Here is a tiny trained network, its code and every weight. The questions are about switching its units off for an input and a class, where a switched-off unit gives its printed mean instead of its output.

import numpy as np


def w(rows, s, z=0):
    codes = np.array(rows[::2]) - 128.0
    scale = np.full(codes.shape[1], s)
    scale[-1] = z or s
    return codes * scale


def f(y):
    return np.maximum(y, 0)


def log_softmax(a):
    a = a - a.max(-1, keepdims=True)
    return a - np.log(np.exp(a).sum(-1, keepdims=True))


def net(x, mask):
    res = np.array(x, float).reshape(1, 3) / 4 @ E
    y = f(res @ A[0][:, :-1].T + A[0][:, -1])
    res = res + np.where(mask, y, B[0][:, -1]) @ B[0][:, :-1]
    return log_softmax(res[-1] @ U[:, :-1].T + U[:, -1])


A, B = {}, {}
E = w([
[97,17,58,2,132,186,33,99],'x0',
[15,156,180,131,178,233,105,225],'x1',
[188,41,136,245,210,216,154,64],'x2',
],0.0063)
A[0] = w([
[232,124,103,116,119,71,204,41,138],'N1',
[184,123,17,117,83,36,134,95,70],'N2',
[175,231,235,150,158,124,184,157,3],'N3',
[88,64,83,76,105,169,35,103,11],'N4',
[126,59,125,46,156,205,70,93,39],'N5',
[113,94,96,47,178,113,40,143,33],'N6',
[176,225,152,228,156,145,154,180,159],'N7',
[188,95,41,182,101,101,121,54,80],'N8',
[100,148,128,136,143,189,118,211,48],'N9',
[91,198,168,55,75,88,135,132,36],'N10',
[150,190,210,242,119,108,201,158,54],'N11',
[196,65,167,231,210,213,120,66,54],'N12',
[88,181,111,135,177,185,110,174,47],'N13',
[103,164,141,133,134,217,111,199,32],'N14',
[135,20,53,99,192,180,61,120,82],'N15',
[136,200,136,60,43,67,116,131,93],'N16',
[36,168,155,103,197,201,120,157,29],'N17',
[140,91,54,126,19,82,164,25,53],'N18',
[51,156,156,136,170,218,111,133,218],'N19',
[166,22,140,253,237,232,199,29,53],'N20',
[126,214,181,160,139,97,247,139,227],'N21',
[38,121,185,123,176,171,181,200,73],'N22',
[199,107,112,99,124,76,167,107,38],'N23',
[65,226,118,54,31,60,86,209,116],'N24',
[100,95,162,136,168,194,144,202,53],'N25',
[167,117,129,134,107,64,125,63,30],'N26',
[144,119,66,28,147,212,107,107,18],'N27',
],0.0063,0.0046)
B[0] = w([
[62,125,48,214,210,133,42,126,228],'N1',
[84,186,47,203,186,123,56,152,197],'N2',
[82,122,99,110,42,48,237,92,180],'N3',
[74,145,141,107,54,13,227,105,174],'N4',
[75,118,133,84,48,8,208,93,179],'N5',
[95,156,145,92,49,78,213,86,169],'N6',
[123,46,67,85,60,106,166,64,227],'N7',
[92,169,64,194,196,150,66,164,194],'N8',
[60,225,97,190,186,59,91,137,160],'N9',
[245,210,204,61,144,185,148,191,175],'N10',
[76,88,124,91,54,90,211,67,213],'N11',
[220,189,227,39,127,148,124,211,217],'N12',
[95,223,85,173,203,42,98,151,157],'N13',
[76,254,87,192,203,53,93,148,162],'N14',
[102,92,114,56,56,61,209,80,197],'N15',
[214,139,199,88,148,188,89,196,200],'N16',
[79,216,63,182,191,70,82,143,175],'N17',
[70,202,66,199,177,116,47,140,192],'N18',
[63,68,57,156,190,188,16,118,218],'N19',
[244,180,241,44,137,152,127,203,252],'N20',
[83,35,77,92,85,150,143,73,254],'N21',
[65,196,89,203,209,60,56,98,184],'N22',
[81,234,91,205,174,44,172,127,159],'N23',
[201,113,191,60,118,189,104,194,252],'N24',
[105,218,116,160,220,71,98,122,162],'N25',
[83,216,113,192,159,66,121,116,158],'N26',
[108,189,80,110,54,43,225,84,164],'N27',
],0.0061,0.0073)
U = w([
[54,184,43,244,255,116,32,131,1],'0',
[64,81,93,113,33,83,229,62,4],'1',
[221,175,210,76,181,189,108,226,81],'2',
[97,21,69,121,151,224,42,106,245],'3',
],0.0077,0.0046)

Each question gives the input, the list of numbers given to net, and the class t.
The units are the neurons (one row each of A and B). Each row of codes is followed by its name. A weight is (code - 128) times the scale printed after its matrix; where a second scale follows, it is the last column's (A, B and U).
mask holds one flag per neuron, in row order. A switched-off neuron (its flag False) gives its mean, the last column of its row in B, instead of its output. The means were averaged over made-up inputs and are rounded, as every weight is.
A unit's drop is (log p(t) with every unit on - log p(t) with that unit switched off) / (log p(t) with every unit on - log p(t) with every unit switched off).
The circuit of an input: a set's keep is (log p(t) with only the set's units on - log p(t) with every unit switched off) / (log p(t) with every unit on - log p(t) with every unit switched off). Starting from the 12 units with the biggest drops (on a tie, the unit counted first), units are removed one at a time, each time the one whose removal leaves the highest keep (on an exact tie, the one counted first), for as long as the keep stays at least 0.8.
units of the circuit, in order: the units of the circuit, biggest drop first
top k neurons: the k neurons with the biggest drops, biggest first
drop of u: that unit's drop, to one decimal
input [-4,0,-5], class 2: units of the circuit, in order => N24
input [2,0,4], class 2: units of the circuit, in order => N20; N12
input [-6,-5,-7], class 2: top 2 neurons => N16; N24
input [0,-5,-5], class 0: top 4 neurons => N20; N2; N12; N18
input [-7,0,-7], class 1: top 2 neurons => N21; N3
input [-5,-1,5], class 1: top 2 neurons => N11; N7
input [0,4,5], class 2: top 3 neurons => N20; N12; N1
input [6,-1,5], class 1: top 2 neurons => N15; N5
input [0,-6,-6], class 0: top 3 neurons => N2; N20; N18
input [6,3,-7], class 2: top 4 neurons => N24; N10; N16; N21
input [-6,1,-5], class 1: drop of N20 => 0.2
input [3,-5,6], class 2: drop of N8 => -0.1
input [-7,6,-3], class 1: drop of N11 => 0.6
